Below are the code and all the weights of a small trained network. Each question names an input and a class and asks about switching units off, where a switched-off unit gives its printed mean instead of its output.

import numpy as np


def w(rows, s, z=0):
    codes = np.array(rows[::2]) - 128.0
    scale = np.full(codes.shape[1], s)
    scale[-1] = z or s
    return codes * scale


def norm(h):
    return h / np.sqrt((h * h).mean(-1, keepdims=True) + 1e-5)


def f(y):
    return np.maximum(y, 0)


def log_softmax(a):
    a = a - a.max(-1, keepdims=True)
    return a - np.log(np.exp(a).sum(-1, keepdims=True))


def net(x, mask):
    res = np.array(x, float).reshape(1, 8) / 4 @ E
    u = 0
    for l in range(3):
        y = f(norm(res) @ A[l][:, :-1].T + A[l][:, -1])
        res = res + np.where(mask[u : u + 10], y, B[l][:, -1]) @ B[l][:, :-1]
        u += 10
    return log_softmax(norm(res)[-1] @ U[:, :-1].T + U[:, -1])


A, B = {}, {}
E = w([
[91,147,222,54,128,94,25,62],'x0',
[244,10,66,48,45,135,67,94],'x1',
[166,90,178,225,185,255,6,108],'x2',
[121,135,122,132,120,134,125,125],'x3',
[123,130,127,127,125,133,129,130],'x4',
[137,137,138,122,122,135,135,132],'x5',
[115,142,120,128,117,144,132,120],'x6',
[86,126,102,134,125,139,123,114],'x7',
],0.006)
A[0] = w([
[171,79,98,158,58,163,115,143,48],'0.n0',
[153,163,35,161,142,67,168,171,131],'0.n1',
[93,64,211,2,63,129,86,97,51],'0.n2',
[159,77,128,158,99,241,43,156,2],'0.n3',
[81,126,102,132,95,167,140,113,75],'0.n4',
[130,192,191,232,226,111,168,85,187],'0.n5',
[191,12,81,77,98,118,160,83,98],'0.n6',
[77,121,118,91,87,25,182,139,25],'0.n7',
[167,104,99,188,161,218,117,173,81],'0.n8',
[96,85,221,166,157,171,12,105,116],'0.n9',
],0.0071,0.0035)
B[0] = w([
[146,54,127,151,125,221,108,141,167],'0.n0',
[103,136,191,86,112,200,162,235,200],'0.n1',
[140,149,61,166,137,62,193,105,207],'0.n2',
[137,142,156,89,177,71,162,33,194],'0.n3',
[109,86,124,138,117,125,168,131,137],'0.n4',
[73,125,146,179,70,135,180,185,254],'0.n5',
[132,136,119,131,67,202,150,97,219],'0.n6',
[169,158,153,178,145,183,106,92,207],'0.n7',
[134,134,45,201,255,69,161,73,196],'0.n8',
[141,83,171,134,48,162,168,134,233],'0.n9',
],0.0071,0.0072)
A[1] = w([
[161,74,39,59,138,142,173,137,156],'1.n0',
[146,118,133,135,224,207,67,75,49],'1.n1',
[89,157,161,159,118,91,113,108,84],'1.n2',
[124,167,59,54,95,59,73,99,42],'1.n3',
[76,163,128,169,179,54,171,175,223],'1.n4',
[106,93,200,186,157,144,36,94,179],'1.n5',
[35,145,185,122,107,144,129,212,88],'1.n6',
[80,89,117,127,2,110,144,167,251],'1.n7',
[109,155,130,136,159,103,201,161,155],'1.n8',
[175,99,38,118,117,71,123,96,99],'1.n9',
],0.0083,0.0021)
B[1] = w([
[40,192,209,122,74,150,108,244,208],'1.n0',
[94,175,40,76,131,50,115,199,166],'1.n1',
[106,150,206,81,73,203,159,106,174],'1.n2',
[188,172,29,151,191,39,192,89,164],'1.n3',
[164,48,71,144,146,105,26,59,252],'1.n4',
[127,206,150,57,64,146,164,206,186],'1.n5',
[254,75,78,37,107,93,115,159,245],'1.n6',
[160,196,183,118,118,130,167,180,254],'1.n7',
[104,152,65,197,120,148,84,17,230],'1.n8',
[155,219,68,66,123,53,117,199,188],'1.n9',
],0.0069,0.007)
A[2] = w([
[134,143,125,203,169,86,94,51,141],'2.n0',
[170,103,1,107,161,109,146,181,88],'2.n1',
[163,100,161,62,58,29,79,52,60],'2.n2',
[128,196,157,36,84,85,110,96,97],'2.n3',
[175,203,49,142,112,99,189,187,115],'2.n4',
[157,104,88,171,163,178,157,172,188],'2.n5',
[28,137,102,135,141,160,151,194,252],'2.n6',
[66,92,110,148,206,137,110,191,101],'2.n7',
[90,89,153,211,134,102,161,199,80],'2.n8',
[191,162,122,110,99,93,192,84,109],'2.n9',
],0.0082,0.0019)
B[2] = w([
[34,49,177,147,25,242,50,133,164],'2.n0',
[153,181,172,58,152,37,187,193,197],'2.n1',
[87,64,100,166,194,216,95,77,187],'2.n2',
[70,6,129,209,86,77,81,162,199],'2.n3',
[111,129,129,103,253,102,93,103,246],'2.n4',
[68,86,112,138,163,64,89,64,187],'2.n5',
[177,181,209,86,88,147,148,48,172],'2.n6',
[158,85,164,101,83,207,111,191,143],'2.n7',
[156,95,82,94,92,119,95,137,162],'2.n8',
[133,174,109,126,159,162,120,91,205],'2.n9',
],0.0076,0.011)
U = w([
[109,178,102,25,254,62,128,120,2],'0',
[43,16,122,211,161,191,23,31,158],'1',
[113,170,221,105,7,204,180,187,248],'2',
],0.01,0.00072)

Each question gives the input, the list of numbers given to net, and the class t.
The units are the neurons (one row each of A and B). Each row of codes is followed by its name. A weight is (code - 128) times the scale printed after its matrix; where a second scale follows, it is the last column's (A, B and U).
mask holds one flag per neuron, layer by layer. A switched-off neuron (its flag False) gives its mean, the last column of its row in B, instead of its output. The means were averaged over made-up inputs and are rounded, as every weight is.
A unit's drop is (log p(t) with every unit on - log p(t) with that unit switched off) / (log p(t) with every unit on - log p(t) with every unit switched off).
The circuit of an input: a set's keep is (log p(t) with only the set's units on - log p(t) with every unit switched off) / (log p(t) with every unit on - log p(t) with every unit switched off). Starting from the 12 units with the biggest drops (on a tie, the unit counted first), units are removed one at a time, each time the one whose removal leaves the highest keep (on an exact tie, the one counted first), for as long as the keep stays at least 0.8.
units of the circuit, in order: the units of the circuit, biggest drop first
top k neurons: the k neurons with the biggest drops, biggest first
k most important neurons of layer l: the k neurons of layer l with the biggest drops, biggest first
drop of u: that unit's drop, to one decimal
input [1,-1,6,5,8,-2,6,-7], class 2: units of the circuit, in order : (1.n5)
input [7,0,1,-4,-8,1,2,4], class 2: 3 most important neurons of layer 0 : (0.n9, 0.n8, 0.n3)
input [-8,8,1,-7,-5,-7,0,-7], class 0: units of the circuit, in order : (0.n9, 1.n9)
input [-2,4,5,5,-4,2,6,2], class 0: top 2 neurons : (1.n1, 0.n8)
input [-4,1,6,-3,7,4,1,7], class 0: top 2 neurons : (1.n1, 2.n1)
input [2,5,0,-4,5,-3,-6,0], class 0: 2 most important neurons of layer 2 : (2.n4, 2.n0)
input [-6,2,1,5,-1,0,-4,7], class 0: top 4 neurons : (0.n8, 0.n5, 0.n9, 2.n5)
input [5,7,-1,-5,4,4,-6,4], class 0: top 2 neurons : (0.n2, 1.n9)
input [0,5,-5,6,-1,-7,7,-2], class 2: top 2 neurons : (1.n0, 0.n6)
input [1,-5,-6,-2,-3,1,-2,-5], class 1: top 2 neurons : (1.n4, 1.n8)
input [2,0,5,7,6,7,5,-6], class 2: top 2 neurons : (0.n9, 1.n4)
input [-2,2,1,-1,-4,1,-5,6], class 0: drop of 0.n8 : 0.3
input [2,-1,-7,7,-8,7,1,1], class 1: drop of 0.n7 : 0.3
input [-7,6,-2,-3,-8,-6,-5,-1], class 2: units of the circuit, in order : (1.n0)
input [8,0,0,-5,-6,7,-3,-8], class 1: drop of 0.n2 : 0.6
input [-5,3,4,-2,8,2,-4,5], class 0: drop of 0.n0 : 0.0
